Here is a tiny trained network, its code and every weight. The questions are about switching its units off for an input and a class, where a switched-off unit gives its printed mean instead of its output.

import numpy as np


def w(rows, s, z=0):
    codes = np.array(rows[::2]) - 128.0
    scale = np.full(codes.shape[1], s)
    scale[-1] = z or s
    return codes * scale


def f(y):
    return np.maximum(y, 0)


def log_softmax(a):
    a = a - a.max(-1, keepdims=True)
    return a - np.log(np.exp(a).sum(-1, keepdims=True))


def net(x, mask):
    res = np.array(x, float).reshape(1, 7) / 4 @ E
    y = f(res @ A[0][:, :-1].T + A[0][:, -1])
    res = res + np.where(mask, y, B[0][:, -1]) @ B[0][:, :-1]
    return log_softmax(res[-1] @ U[:, :-1].T + U[:, -1])


A, B = {}, {}
E = w([
[128,128,128,128],'x0',
[220,43,124,37],'x1',
[18,89,125,38],'x2',
[129,128,127,128],'x3',
[106,21,70,192],'x4',
[120,69,246,153],'x5',
[128,128,128,129],'x6',
],0.012)
A[0] = w([
[38,151,133,134,95],'N1',
[128,90,122,64,105],'N2',
[122,103,96,141,120],'N3',
[213,169,153,197,38],'N4',
[119,155,143,73,108],'N5',
[81,70,93,132,93],'N6',
[174,195,173,65,78],'N7',
[107,80,208,115,149],'N8',
[77,140,133,74,11],'N9',
[165,74,133,50,72],'N10',
[115,147,61,92,159],'N11',
[154,94,98,180,108],'N12',
[110,214,165,93,56],'N13',
[121,176,154,128,82],'N14',
[110,140,71,103,137],'N15',
[199,178,160,157,12],'N16',
[116,111,198,164,122],'N17',
[42,97,117,55,4],'N18',
[97,98,108,171,91],'N19',
[126,68,128,28,101],'N20',
[61,155,139,204,90],'N21',
[60,147,153,50,88],'N22',
[135,165,143,87,120],'N23',
[105,164,1,70,79],'N24',
[82,59,74,133,93],'N25',
[100,146,132,146,105],'N26',
[77,88,207,115,134],'N27',
[193,110,131,128,95],'N28',
[171,115,133,125,111],'N29',
],0.017,0.0036)
B[0] = w([
[133,187,30,37,218],'N1',
[127,172,70,77,207],'N2',
[127,123,204,114,170],'N3',
[91,69,29,168,240],'N4',
[58,64,220,155,181],'N5',
[77,88,215,114,210],'N6',
[103,82,218,99,224],'N7',
[222,170,141,227,228],'N8',
[62,102,91,150,187],'N9',
[132,217,129,60,237],'N10',
[217,149,151,194,203],'N11',
[64,66,215,65,201],'N12',
[117,126,178,94,207],'N13',
[100,119,160,67,169],'N14',
[217,144,144,208,187],'N15',
[49,71,86,162,207],'N16',
[219,180,133,179,210],'N17',
[89,51,20,159,237],'N18',
[84,132,196,61,194],'N19',
[92,184,68,95,251],'N20',
[122,214,90,42,245],'N21',
[80,39,87,139,225],'N22',
[129,136,233,134,179],'N23',
[216,160,159,232,253],'N24',
[82,95,219,107,226],'N25',
[151,158,112,92,167],'N26',
[217,144,147,254,232],'N27',
[124,157,51,62,192],'N28',
[128,177,74,108,172],'N29',
],0.0085,0.015)
U = w([
[194,141,123,189,107],'0',
[62,43,36,107,253],'1',
[109,206,63,4,91],'2',
[77,58,214,61,47],'3',
],0.014,0.006)

Each question gives the input, the list of numbers given to net, and the class t.
The units are the neurons (one row each of A and B). Each row of codes is followed by its name. A weight is (code - 128) times the scale printed after its matrix; where a second scale follows, it is the last column's (A, B and U).
mask holds one flag per neuron, in row order. A switched-off neuron (its flag False) gives its mean, the last column of its row in B, instead of its output. The means were averaged over made-up inputs and are rounded, as every weight is.
A unit's drop is (log p(t) with every unit on - log p(t) with that unit switched off) / (log p(t) with every unit on - log p(t) with every unit switched off).
The circuit of an input: a set's keep is (log p(t) with only the set's units on - log p(t) with every unit switched off) / (log p(t) with every unit on - log p(t) with every unit switched off). Starting from the 12 units with the biggest drops (on a tie, the unit counted first), units are removed one at a time, each time the one whose removal leaves the highest keep (on an exact tie, the one counted first), for as long as the keep stays at least 0.8.
units of the circuit, in order: the units of the circuit, biggest drop first
k most important neurons: the k neurons with the biggest drops, biggest first
drop when u is switched off: that unit's drop, to one decimal
input [-3,-7,-7,3,-6,5,6], class 1: units of the circuit, in order : [N4]
input [-1,-6,2,6,6,-2,-1], class 2: 2 most important neurons : [N21 N1]
input [-6,5,6,-5,0,2,-3], class 1: 2 most important neurons : [N18 N22]
input [-1,1,1,-2,-7,7,-5], class 0: 4 most important neurons : [N8 N27 N17 N12]
input [-2,4,6,5,-3,-7,4], class 0: 3 most important neurons : [N24 N11 N15]
input [2,-7,6,-1,4,-8,-2], class 0: 3 most important neurons : [N24 N15 N11]
input [-7,7,-7,0,4,1,-2], class 1: 2 most important neurons : [N4 N21]
input [-1,-8,3,-2,5,4,-6], class 2: 2 most important neurons : [N21 N1]
input [-7,-8,-3,1,7,7,0], class 2: 2 most important neurons : [N21 N24]
input [-1,-8,-8,4,-7,3,1], class 1: 3 most important neurons : [N4 N16 N10]
input [-4,-3,5,5,1,-4,3], class 1: 2 most important neurons : [N18 N27]
input [4,-4,8,4,-7,4,-1], class 1: 2 most important neurons : [N18 N22]
input [1,3,3,-4,-6,7,0], class 0: drop when N26 is switched off : 0.0
input [-1,2,4,-1,0,5,1], class 0: units of the circuit, in order : [N27]
input [-4,7,-5,0,3,1,3], class 2: drop when N10 is switched off : 0.1
input [1,-6,-4,-6,1,-1,7], class 2: drop when N21 is switched off : 0.4
